How the items are linked:
ng w pr
ng z zq
ng c cp
ng g nm
ng e lm
ng p fr
ng d zs
tg w mj
tg z tz
tg c zf
tg g jh
tg e gj
tg p sn
tg d pn
lf w qh
lf z ns
lf c mp
lf g mr
lf e ll
lf p jb
lf d cn
rq w rd
rq z dh
rq c zg
rq g sg
rq e gr
rq p fc
rq d rz
cj w th
cj z lm
cj c rg
cj g fl
cj e zq
cj p nc
cj d cz
ls w rg
ls z cn
ls c th
ls g mc
ls e sz
ls p nf
ls d ns
zs w mq
zs z bz
zs c hp
zs g bt
zs e gh
zs p td
zs d ng
sg w sz
sg z cp
sg c zq
sg g rq
sg e rg
sg p ql
sg d dt
th w cj
th z nb
th c ls
th e tj
th p md
th d jr
sz w sg
sz z fh
sz c tj
sz g rd
sz e ls
sz p qj
sz d cr
fc w zf
fc z zb
fc c mj
fc g ql
fc e lc
fc p rq
fc d bn
qs w hc
qs z mr
qs c fp
qs g ns
qs e mg
qs p jd
qs d mc
zd w ms
zd z rn
zd c fb
zd g mt
zd e td
zd p gh
zd d gb
sj w td
sj z sf
sj c dj
sj g ph
sj e ms
sj p mq
sj d gm
zr w ff
zr z pz
zr c mt
zr g fb
zr e rl
zr p zp
zr d zz
jt w dh
jt z rd
jt c hn
jt g fh
jt e pq
jt p qf
jt d nr
rl w jc
rl z bn
rl c bs
rl g jj
rl e zr
rl p lg
rl d zb
qn w jl
qn c pq
qn g nb
qn e hn
qn p jn
qn d tl
hc w qs
hc z zp
hc c tb
hc g fz
hc e rz
hc p pz
hc d gr
lp w nf
lp z qq
lp c nc
lp g lc
lp e ql
lp p rg
lp d tr
zf w fc
zf z qf
zf c tg
zf g qj
zf e tm
zf p rd
zf d qt
mr w zp
mr z qs
mr c tl
mr g lf
mr e nr
mr p ff
mr d pq
tz w hf
tz z tg
tz c qf
tz g gm
tz e jn
tz p hn
tz d ph
tm w lc
tm z bp
tm c gj
tm g nf
tm e zf
tm p mc
tm d jd
cp w fh
cp z sg
cp c ng
cp g dh
cp e jm
cp p mm
cp d hp
gr w mc
gr z ct
gr c fl
gr g rg
gr e rq
gr p lc
gr d hc
qt w bn
qt z jc
qt c pn
qt g zh
qt e jd
qt p mg
qt d zf
jn w qm
jn z gj
jn c bp
jn g tt
jn e tz
jn p qn
jn d dr
hn w nm
hn z sn
hn c jt
hn g pr
hn e qn
hn p tz
hn d dl
ph w bs
ph z pn
ph c jc
ph g sj
ph e dr
ph p dl
ph d tz
jm w cn
jm z rg
jm c lm
jm g ct
jm e cp
jm p qq
jm d qh
ld w jh
ld z fr
ld c ql
ld g mj
ld e nc
ld p zq
ld d fm
rg w ls
rg z jm
rg c cj
rg g gr
rg e sg
rg p lp
rg d fz
mt w dr
mt z pp
mt c zr
mt g zd
mt e bs
mt p dc
mt d qm
zp w mr
zp z hc
zp c dc
zp g qh
zp e lg
zp p zr
zp d ct
ll w hp
ll z cr
ll c mq
ll g nr
ll e lf
ll p dj
ll d fh
gm w fr
gm z jh
gm c mn
gm g tz
gm e tt
gm p pr
gm d sj
zz w bp
zz z lc
zz c qm
zz g qq
zz e zb
zz p ct
zz d zr
mg w rz
mg z nr
mg c qd
mg g cr
mg e qs
mg p qt
mg d rd
tj w zq
tj z pr
tj c sz
tj g sn
tj e th
tj p jh
tj d hl
qq w br
qq z lp
qq c gb
qq g zz
qq e mm
qq p jm
qq d fb
lc w tm
lc z zz
lc c bg
lc g lp
lc e fc
lc p gr
lc d pz
pz w jd
pz z zr
pz c pp
pz g tr
pz e bn
pz p hc
pz d lc
jl w qn
jl z fl
jl c ct
jl g lm
jl e nm
jl p qm
jl d dc
dl w bt
dl z qd
dl c nr
dl g mq
dl e tl
dl p ph
dl d hn
mq w zs
mq z hl
mq c ll
mq g dl
mq e mp
mq p sj
mq d pr
qh w lf
qh z fz
qh c gh
qh g zp
qh e hp
qh p fb
qh d jm
qm w jn
qm z bg
qm c zz
qm g gb
qm e hf
qm p jl
qm d mt
br w qq
br z nf
br c tt
br g bp
br e mn
br p cn
br d jb
dh w jt
dh z rq
dh c nm
dh g cp
dh e ct
dh p zb
dh d lg
gj w bg
gj z jn
gj c tm
gj g md
gj e tg
gj d bq
hj w qd
hj z bt
hj c rz
hj g bz
hj e tb
hj p cq
hj d zg
mm w mn
mm z ql
mm c fr
mm g zb
mm e qq
mm p cp
mm d jj
dt w cr
dt z hp
dt c bz
dt g rz
dt e fz
dt p nt
dt d sg
sf w fm
sf z sj
sf c zh
sf g pn
sf e hd
sf p hl
sf d jh
gh w mp
gh z cz
gh c qh
gh g dc
gh e zs
gh p zd
gh d lm
ql w qj
ql z mm
ql c ld
ql g fc
ql e lp
ql p sg
ql d nt
dr w mt
dr z bq
dr c ff
dr g ms
dr e ph
dr p tl
dr d jn
fp w tb
fp z tl
fp c qs
fp g jr
fp e qd
fp p bq
fm w sf
fm z td
fm c nt
fm g cq
fm e rn
fm p bz
fm d ld
mj w tg
mj z hf
mj c fc
mj g ld
mj e bg
mj p zg
mj d cq
mp w gh
mp z jr
mp c lf
mp g tl
mp e mq
mp p ms
mp d nb
tt w gb
tt z md
tt c br
tt g jn
tt e gm
tt p nb
tt d ms
jr w cz
jr z mp
jr c ns
jr g fp
jr e hl
jr p hd
jr d th
tb w fp
tb z dc
tb c hc
tb g cz
tb e hj
tb p pp
tb d fl
rn w hd
rn z zd
rn c tr
rn g pp
rn e fm
rn p cz
rn d nc
hp w ll
hp z dt
hp c zs
hp g lg
hp e qh
hp p jj
hp d cp
jd w pz
jd z ff
jd c bq
jd g cc
jd e qt
jd p qs
jd d tm
pn w cq
pn z ph
pn c qt
pn g sf
pn e bq
pn p qd
pn d tg
tl w dc
tl z fp
tl c mr
tl g mp
tl e dl
tl p dr
tl d qn
dj w jj
dj z zh
dj c sj
dj g jc
dj e jb
dj p ll
dj d mn
cc w tr
cc z jb
cc c hd
cc g jd
cc e zh
cc p ns
cc d nf
fl z jl
fl c gr
fl g cj
fl e zg
fl p bg
fl d tb
ns w fz
ns z lf
ns c jr
ns g qs
ns e cr
ns p cc
ns d ls
fh w cp
fh z sz
fh c pr
fh g jt
fh e cn
fh p mn
fh d ll
tr w cc
tr z fb
tr c rn
tr g pz
tr e nt
tr p fz
tr d lp
md w nc
md z tt
md c nf
md g gj
md e jh
md p th
md d hd
hf w tz
hf z mj
hf c zb
hf g fr
hf e qm
hf p nm
hf d bs
bp w zz
bp z tm
bp c jn
bp g br
bp e qf
bp p pq
bp d ff
qj w ql
qj z mn
qj c jh
qj g zf
qj e nf
qj p sz
qj d zh
rd w rq
rd z jt
rd c sn
rd g sz
rd e mc
rd p zf
rd d mg
bg w gj
bg z qm
bg c lc
bg g nc
bg e mj
bg p fl
bg d pp
zq w tj
zq z ng
zq c sg
zq g zg
zq e cj
zq p ld
zq d bz
gb w tt
gb z nc
gb c qq
gb g qm
gb e fr
gb p lm
gb d zd
mc w gr
mc z pq
mc g ls
mc e rd
mc p tm
mc d qs
fz w ns
fz z qh
fz c cz
fz g hc
fz e dt
fz p tr
fz d rg
nr w lg
nr z mg
nr c dl
nr g ll
nr e mr
nr p jc
nr d jt
nm w hn
nm z zg
nm c dh
nm g ng
nm e jl
nm p hf
nm d bt
zb w qf
zb z fc
zb c hf
zb g mm
zb e zz
zb p dh
zb d rl
nb w lm
nb z th
nb c cn
nb g qn
nb e pr
nb p tt
nb d mp
sn w zg
sn z hn
sn c rd
sn g tj
sn p tg
sn d qd
nf w lp
nf z br
nf c md
nf g tm
nf e qj
nf p ls
nf d cc
bq w pp
bq z dr
bq c jd
bq g hd
bq e pn
bq p fp
bq d gj
rz w mg
rz z lg
rz c hj
rz g dt
rz e hc
rz p bn
rz d rq
jh w ld
jh z gm
jh c qj
jh g tg
jh e md
jh p tj
jh d sf
fb w jb
fb z tr
fb c zd
fb g zr
fb e jj
fb p qh
fb d qq
ct w pq
ct z gr
ct c jl
ct g jm
ct e dh
ct p zz
ct d zp
jc w rl
jc z qt
jc c ph
jc g dj
jc e ff
jc p nr
jc d qf
mn w mm
mn z qj
mn c gm
mn g qf
mn e br
mn p fh
mn d dj
pr w ng
pr z tj
pr c fh
pr g hn
pr e nb
pr p gm
pr d mq
ms w zd
ms z hd
ms c jb
ms g dr
ms e sj
ms p mp
ms d tt
ff w zr
ff z jd
ff c dr
ff g jb
ff e jc
ff p mr
ff d bp
nt w zh
nt z jj
nt c fm
nt g bn
nt e tr
nt p dt
nt d ql
qf w zb
qf z zf
qf c tz
qf g mn
qf e bp
qf p jt
qf d jc
qd w hj
qd z dl
qd c mg
qd g hl
qd e fp
qd p pn
qd d sn
bz w hl
bz z zs
bz c dt
bz g hj
bz e cz
bz p fm
bz d zq
td w sj
td z fm
td c jj
td g bs
td e zd
td p zs
td d fr
bn w qt
bn z rl
bn c cq
bn g nt
bn e pz
bn p rz
bn d fc
cn w jm
cn z ls
cn c nb
cn g pq
cn e fh
cn p br
cn d lf
hl w bz
hl z mq
hl c cr
hl g qd
hl e jr
hl p sf
hl d tj
hd w rn
hd z ms
hd c cc
hd g bq
hd e sf
hd p jr
hd d md
cz w jr
cz z gh
cz c fz
cz g tb
cz e bz
cz p rn
cz d cj
zh w nt
zh z dj
zh c sf
zh g qt
zh e cc
zh p cr
zh d qj
jj w dj
jj z nt
jj c td
jj g rl
jj e fb
jj p hp
jj d mm
cq w pn
cq z bs
cq c bn
cq g fm
cq e pp
cq p hj
cq d mj
zg w sn
zg z nm
zg c rq
zg g zq
zg e fl
zg p mj
zg d hj
fr w gm
fr z ld
fr c mm
fr g hf
fr e gb
fr p ng
fr d td
dc w tl
dc z tb
dc c zp
dc g gh
dc e bt
dc p mt
dc d jl
nc w md
nc z gb
nc c lp
nc g bg
nc e ld
nc p cj
nc d rn
pq w ct
pq z mc
pq c qn
pq g cn
pq e jt
pq p bp
pq d mr
lm w nb
lm z cj
lm c jm
lm g jl
lm e ng
lm p gb
lm d gh
bt w dl
bt z hj
bt c lg
bt g zs
bt e dc
bt p bs
bt d nm
pp w bq
pp z mt
pp c pz
pp g rn
pp e cq
pp p tb
pp d bg
cr w dt
cr z ll
cr c hl
cr g mg
cr e ns
cr p zh
cr d sz
bs w ph
bs z cq
bs c rl
bs g td
bs e mt
bs p bt
bs d hf
lg w nr
lg z rz
lg c bt
lg g hp
lg e zp
lg p rl
lg d dh
jb w fb
jb z cc
jb c ms
jb g ff
jb e dj
jb p lf
jb d br

In the rows, zero is written as 132.

The rows follow the links: the fewer symbols apart two items are, the more alike their rows tend to be.

Each row is also shifted at random along 5 hidden directions that mean nothing.

Some items, each with a row of numbers:
qs -> 114 125 145 132 119 109 128 118 150 109 123 149 142 129 143 153 108 116 145 128 101 137 107 145 145 173 79 135 109 96 138 132 144 106 145 166 114 106
hp -> 147 138 109 174 123 148 105 109 105 183 128 101 157 128 105 152 124 110 140 172 111 118 136 148 138 128 128 139 134 113 195 170 97 113 140 125 154 129
ct -> 142 115 139 108 150 121 133 120 125 131 114 152 149 127 148 110 180 134 143 158 142 113 134 144 115 91 174 151 134 140 120 137 143 211 133 139 93 114
mr -> 118 143 152 109 92 104 123 141 159 110 120 144 145 111 123 132 110 129 155 132 113 123 102 140 142 144 105 145 130 116 138 111 117 86 144 194 104 128
fh -> 134 142 158 140 114 131 118 144 157 143 135 125 157 115 130 156 109 126 144 137 133 124 127 115 153 129 125 130 115 129 144 121 106 96 133 156 148 150
rg -> 142 119 126 135 111 133 141 125 136 112 110 113 150 145 140 137 141 146 144 142 146 119 118 125 136 121 116 121 111 104 143 123 114 113 127 129 144 125
mm -> 139 148 122 166 116 160 126 169 115 154 143 109 130 128 98 178 102 133 131 125 151 123 150 133 129 99 141 116 143 156 149 112 94 69 124 148 176 171
rd -> 120 104 133 138 174 129 139 91 147 164 122 142 164 143 178 134 154 102 130 157 116 136 151 136 134 159 140 161 117 98 146 180 158 214 155 110 103 111
qn -> 133 127 137 102 90 104 114 193 144 129 107 178 133 99 145 117 142 156 179 151 163 111 139 142 147 85 210 141 139 180 126 107 151 170 158 181 101 133
qd -> 129 144 133 114 97 106 119 143 162 123 124 130 147 126 143 144 99 127 139 109 114 126 106 124 172 181 93 131 118 110 132 105 132 104 143 187 110 125
fr -> 149 127 103 146 113 145 136 114 158 142 122 92 141 153 121 115 145 132 111 163 106 131 148 105 140 139 131 145 158 120 138 124 90 125 126 144 121 154
hn -> 135 141 147 125 143 131 121 116 158 132 135 140 159 111 148 128 128 123 118 121 136 125 144 111 140 145 116 149 141 116 139 132 127 117 137 131 123 142
gj -> 115 121 111 149 118 128 133 145 127 124 142 135 117 133 139 134 130 160 116 102 161 145 155 129 109 128 131 144 150 134 145 125 133 83 146 94 169 148
pq -> 127 115 133 123 98 106 130 143 163 125 113 154 157 121 143 128 142 137 164 169 124 118 131 134 136 125 156 160 133 136 138 120 127 153 159 182 98 126
gm -> 129 123 121 178 126 153 130 95 158 157 143 117 139 125 127 156 113 112 117 161 96 153 161 119 139 168 102 142 144 109 157 144 110 86 129 134 154 152
tr -> 131 135 130 124 119 123 147 169 113 111 133 129 97 151 118 115 137 156 141 124 145 139 112 140 127 111 153 113 128 160 112 124 134 150 122 129 135 126
fm -> 143 136 117 159 182 161 142 100 97 162 150 122 111 157 136 139 142 110 115 136 120 150 146 145 125 148 134 111 131 128 133 169 154 172 114 78 150 114
bg -> 135 125 134 65 168 117 170 135 144 73 126 128 113 158 155 47 190 171 91 86 169 135 129 100 108 112 166 148 152 149 65 114 145 198 120 78 104 140
zd -> 141 133 121 153 129 144 125 114 116 141 131 134 112 132 108 145 132 112 144 165 101 143 135 163 124 135 126 130 141 141 134 134 130 127 118 151 129 121
dj -> 124 130 140 137 146 136 149 102 154 136 151 102 132 131 117 98 133 115 108 149 94 151 136 113 125 157 116 156 153 105 145 166 102 122 136 102 130 153
dc -> 149 123 129 108 158 133 122 83 126 124 117 131 141 127 131 86 170 128 114 142 122 130 136 134 106 124 133 167 154 107 144 157 131 167 128 93 111 119
dt -> 139 149 116 127 109 117 129 158 122 133 118 98 147 141 120 117 129 149 140 121 150 107 108 120 148 116 147 125 122 131 139 140 105 131 142 127 147 144
qh -> 147 123 107 114 66 99 123 143 153 109 92 99 157 140 96 76 151 159 152 180 114 115 107 117 141 110 149 164 152 113 156 125 71 113 152 162 109 141
cq -> 137 154 109 112 111 123 135 170 127 114 133 110 121 149 121 128 120 149 114 88 139 127 124 125 132 139 116 115 149 138 109 100 127 100 136 150 127 143
nc -> 134 110 102 155 130 142 145 114 120 132 122 116 118 162 132 127 161 143 129 157 129 141 153 129 118 125 149 131 138 130 131 137 135 153 125 105 143 129
tl -> 130 129 169 83 166 118 142 89 163 94 135 150 137 113 150 70 155 126 118 122 116 142 118 115 125 150 121 169 143 107 117 146 144 157 133 106 98 125
hf -> 146 128 103 148 150 157 133 106 131 148 141 117 140 136 128 134 151 125 105 135 124 130 165 127 109 132 126 153 169 121 139 143 116 127 131 107 132 149
jr -> 122 147 156 126 122 115 121 143 132 129 127 162 115 116 145 148 117 130 165 133 132 134 112 150 162 140 140 107 99 145 122 124 163 146 123 152 135 101
rl -> 142 143 99 130 124 136 121 172 103 143 148 105 131 130 89 113 130 151 113 109 159 118 143 131 102 85 166 155 178 150 151 138 97 96 161 102 157 176
dr -> 120 121 131 123 153 135 139 104 134 126 142 149 114 122 128 98 149 125 114 138 114 155 147 140 105 137 140 161 164 136 138 155 142 145 140 101 123 131
nf -> 112 116 134 145 115 126 149 158 134 120 135 138 110 143 138 139 134 147 147 147 137 145 140 132 134 125 160 122 116 154 117 131 147 142 130 130 146 134
hc -> 136 137 113 97 116 109 132 171 110 111 114 114 140 134 118 81 156 180 129 99 183 105 108 123 115 79 170 144 144 139 144 135 120 126 157 88 147 147
qm -> 141 135 136 131 153 151 129 140 108 123 151 154 114 129 128 142 143 139 120 117 158 131 149 144 100 97 140 126 149 156 112 110 142 117 118 128 140 138
rn -> 139 134 78 135 87 121 134 151 116 120 121 90 114 157 97 106 136 165 134 135 127 132 127 125 124 117 140 139 151 122 144 125 107 86 138 109 155 145
zb -> 138 120 127 157 165 161 129 114 121 155 150 127 143 137 130 168 128 114 107 131 121 131 159 144 103 132 99 139 150 126 143 136 121 118 126 129 136 143
gb -> 151 131 159 130 145 145 139 122 134 114 137 150 107 135 131 150 135 122 139 144 117 141 134 141 132 134 107 101 128 147 91 98 145 135 92 171 114 122

From each start, follow one symbol. Which item do you reach?
Answers are names.
117 129 131 163 120 137 137 102 136 124 141 135 107 141 131 176 104 111 136 150 75 169 132 155 146 193 77 113 116 107 139 137 144 92 115 152 143 105
d	md
116 120 118 142 142 122 155 122 140 142 137 109 125 150 129 98 137 125 122 149 102 152 136 123 143 163 148 148 138 119 132 175 128 170 145 98 130 133
c	sf
148 137 100 161 124 152 124 120 120 158 139 93 130 141 98 125 131 125 114 151 110 133 145 130 131 139 127 140 163 121 155 151 99 100 133 105 153 153
c	jj
139 118 129 175 159 165 126 119 96 157 144 145 118 134 118 176 136 123 148 174 126 142 158 167 110 104 136 117 126 145 144 149 134 139 111 137 150 124
p	jm
128 138 177 128 157 135 126 132 148 149 144 160 150 112 157 164 113 111 141 126 140 125 133 135 141 134 118 123 114 145 122 124 155 158 129 168 113 130
w	dh
130 125 156 141 141 137 123 107 145 139 131 157 136 107 149 131 147 128 151 169 129 143 144 132 139 135 150 135 122 140 143 147 151 159 125 124 135 120
c	cn
131 164 140 101 151 132 140 204 92 121 157 133 106 138 119 139 112 143 115 67 182 124 116 139 127 101 146 97 134 183 86 104 151 134 130 130 145 146
d	fc
124 128 137 123 114 115 136 151 142 113 121 129 137 124 148 110 144 166 139 119 172 127 127 113 140 122 160 127 120 138 139 124 138 115 138 98 160 144
c	ls
138 116 144 136 200 149 148 81 120 155 127 141 155 150 173 150 157 103 118 134 134 126 141 136 129 144 111 135 108 103 128 164 161 210 129 105 118 108
e	gr
122 132 112 165 166 151 133 106 102 165 164 133 123 132 138 160 112 106 112 113 118 156 157 152 122 171 111 134 141 121 157 164 158 116 139 86 165 128
p	qd
151 108 99 154 114 131 107 99 139 147 101 141 162 131 135 158 146 121 154 190 111 118 147 150 127 130 120 159 136 104 159 129 126 138 140 172 104 107
w	qn
144 131 148 115 151 133 134 132 145 147 120 148 160 135 153 136 147 110 140 140 133 112 131 133 137 120 140 131 125 136 117 128 139 202 127 170 85 125
p	zb
130 126 118 124 112 118 141 162 123 116 121 153 115 163 124 148 126 127 152 145 113 130 116 163 131 129 131 116 125 146 104 105 147 159 134 197 92 108
d	lc
118 124 154 136 138 133 140 129 129 121 134 128 142 123 146 129 135 148 140 118 165 137 129 119 123 121 135 124 109 131 143 145 140 115 129 83 169 134
p	nf
106 114 86 181 115 124 127 119 135 174 132 125 138 153 130 183 100 91 145 176 62 149 148 167 149 188 101 150 137 97 172 159 130 131 161 179 116 107
w	bn
137 126 105 136 118 121 119 102 158 153 121 126 162 122 133 98 144 120 128 165 97 129 145 124 139 155 149 191 157 98 179 168 109 146 169 129 112 139
c	nr
